Below are the code and all the weights of a small trained network. Each question names an input and a class and asks about switching units off, where a switched-off unit gives its printed mean instead of its output.

import numpy as np


def w(rows, s, z=0):
    codes = np.array(rows[::2]) - 128.0
    scale = np.full(codes.shape[1], s)
    scale[-1] = z or s
    return codes * scale


def f(y):
    return np.maximum(y, 0)


def log_softmax(a):
    a = a - a.max(-1, keepdims=True)
    return a - np.log(np.exp(a).sum(-1, keepdims=True))


def net(x, mask):
    res = np.array(x, float).reshape(1, 2) / 4 @ E
    y = f(res @ A[0][:, :-1].T + A[0][:, -1])
    res = res + np.where(mask, y, B[0][:, -1]) @ B[0][:, :-1]
    return log_softmax(res[-1] @ U[:, :-1].T + U[:, -1])


A, B = {}, {}
E = w([
[85,162,86,17,114,128,63,191],'x0',
[70,245,138,164,2,213,102,56],'x1',
],0.0087)
A[0] = w([
[99,89,211,62,150,108,128,90,249],'N0',
[162,109,158,183,164,181,185,57,100],'N1',
[135,45,125,104,182,80,125,112,161],'N2',
[189,77,212,253,122,133,155,67,100],'N3',
[75,96,135,145,78,101,163,174,116],'N4',
[64,142,103,85,117,114,24,226,108],'N5',
[91,175,132,92,126,218,121,2,72],'N6',
[100,204,175,105,130,100,137,97,232],'N7',
[142,66,158,87,202,103,176,174,141],'N8',
[131,144,89,89,136,135,73,168,97],'N9',
[105,136,39,49,135,178,120,155,97],'N10',
[200,42,47,104,165,61,190,181,89],'N11',
[126,134,101,26,139,133,7,107,108],'N12',
[56,212,140,180,103,149,76,18,123],'N13',
[205,84,177,118,146,112,199,15,94],'N14',
[67,173,154,139,78,200,122,101,91],'N15',
[180,162,138,90,252,148,146,146,79],'N16',
],0.0098,0.013)
B[0] = w([
[102,173,188,129,151,162,174,120,251],'N0',
[188,165,119,197,81,180,48,154,187],'N1',
[136,126,108,106,140,167,188,131,226],'N2',
[176,164,137,172,105,152,79,174,223],'N3',
[124,137,110,115,140,124,105,118,128],'N4',
[176,178,134,172,121,146,89,190,180],'N5',
[147,55,9,66,71,114,105,120,182],'N6',
[61,155,202,152,183,196,185,92,227],'N7',
[123,95,117,96,112,152,164,117,231],'N8',
[165,130,80,162,108,127,94,172,151],'N9',
[196,178,124,192,56,129,76,171,159],'N10',
[159,119,66,99,124,153,155,119,229],'N11',
[178,161,143,155,133,156,85,153,172],'N12',
[132,125,85,65,89,161,160,119,229],'N13',
[177,116,112,135,114,127,131,174,186],'N14',
[117,134,51,75,89,142,137,137,189],'N15',
[125,87,42,64,88,109,162,119,166],'N16',
],0.014,0.013)
U = w([
[119,116,58,6,97,137,168,128,92],'0',
[200,168,142,238,102,147,42,214,132],'1',
[31,165,236,138,172,169,209,95,255],'2',
[57,107,127,127,124,30,107,141,93],'3',
[51,129,161,168,139,16,100,133,98],'4',
[120,129,187,163,159,80,71,87,90],'5',
],0.012,0.008)

Each question gives the input, the list of numbers given to net, and the class t.
The units are the neurons (one row each of A and B). Each row of codes is followed by its name. A weight is (code - 128) times the scale printed after its matrix; where a second scale follows, it is the last column's (A, B and U).
mask holds one flag per neuron, in row order. A switched-off neuron (its flag False) gives its mean, the last column of its row in B, instead of its output. The means were averaged over made-up inputs and are rounded, as every weight is.
A unit's drop is (log p(t) with every unit on - log p(t) with that unit switched off) / (log p(t) with every unit on - log p(t) with every unit switched off).
The circuit of an input: a set's keep is (log p(t) with only the set's units on - log p(t) with every unit switched off) / (log p(t) with every unit on - log p(t) with every unit switched off). Starting from the 12 units with the biggest drops (on a tie, the unit counted first), units are removed one at a time, each time the one whose removal leaves the highest keep (on an exact tie, the one counted first), for as long as the keep stays at least 0.8.
units of the circuit, in order: the units of the circuit, biggest drop first
top k neurons: the k neurons with the biggest drops, biggest first
drop of u: that unit's drop, to one decimal
input [2,3], class 2: units of the circuit, in order	(N7 N11)
input [-6,-4], class 1: units of the circuit, in order	(N3)
input [-4,-2], class 1: top 2 neurons	(N3 N7)
input [3,1], class 2: top 2 neurons	(N3 N1)
input [3,-2], class 2: top 2 neurons	(N3 N1)
input [4,-3], class 1: top 2 neurons	(N5 N13)
input [2,-3], class 2: top 2 neurons	(N6 N13)
input [3,2], class 2: top 3 neurons	(N3 N1 N7)
input [-4,-1], class 1: top 2 neurons	(N3 N1)
input [7,5], class 1: drop of N5	0.2
input [-5,1], class 1: drop of N8	0.0
input [3,-1], class 2: drop of N3	0.3
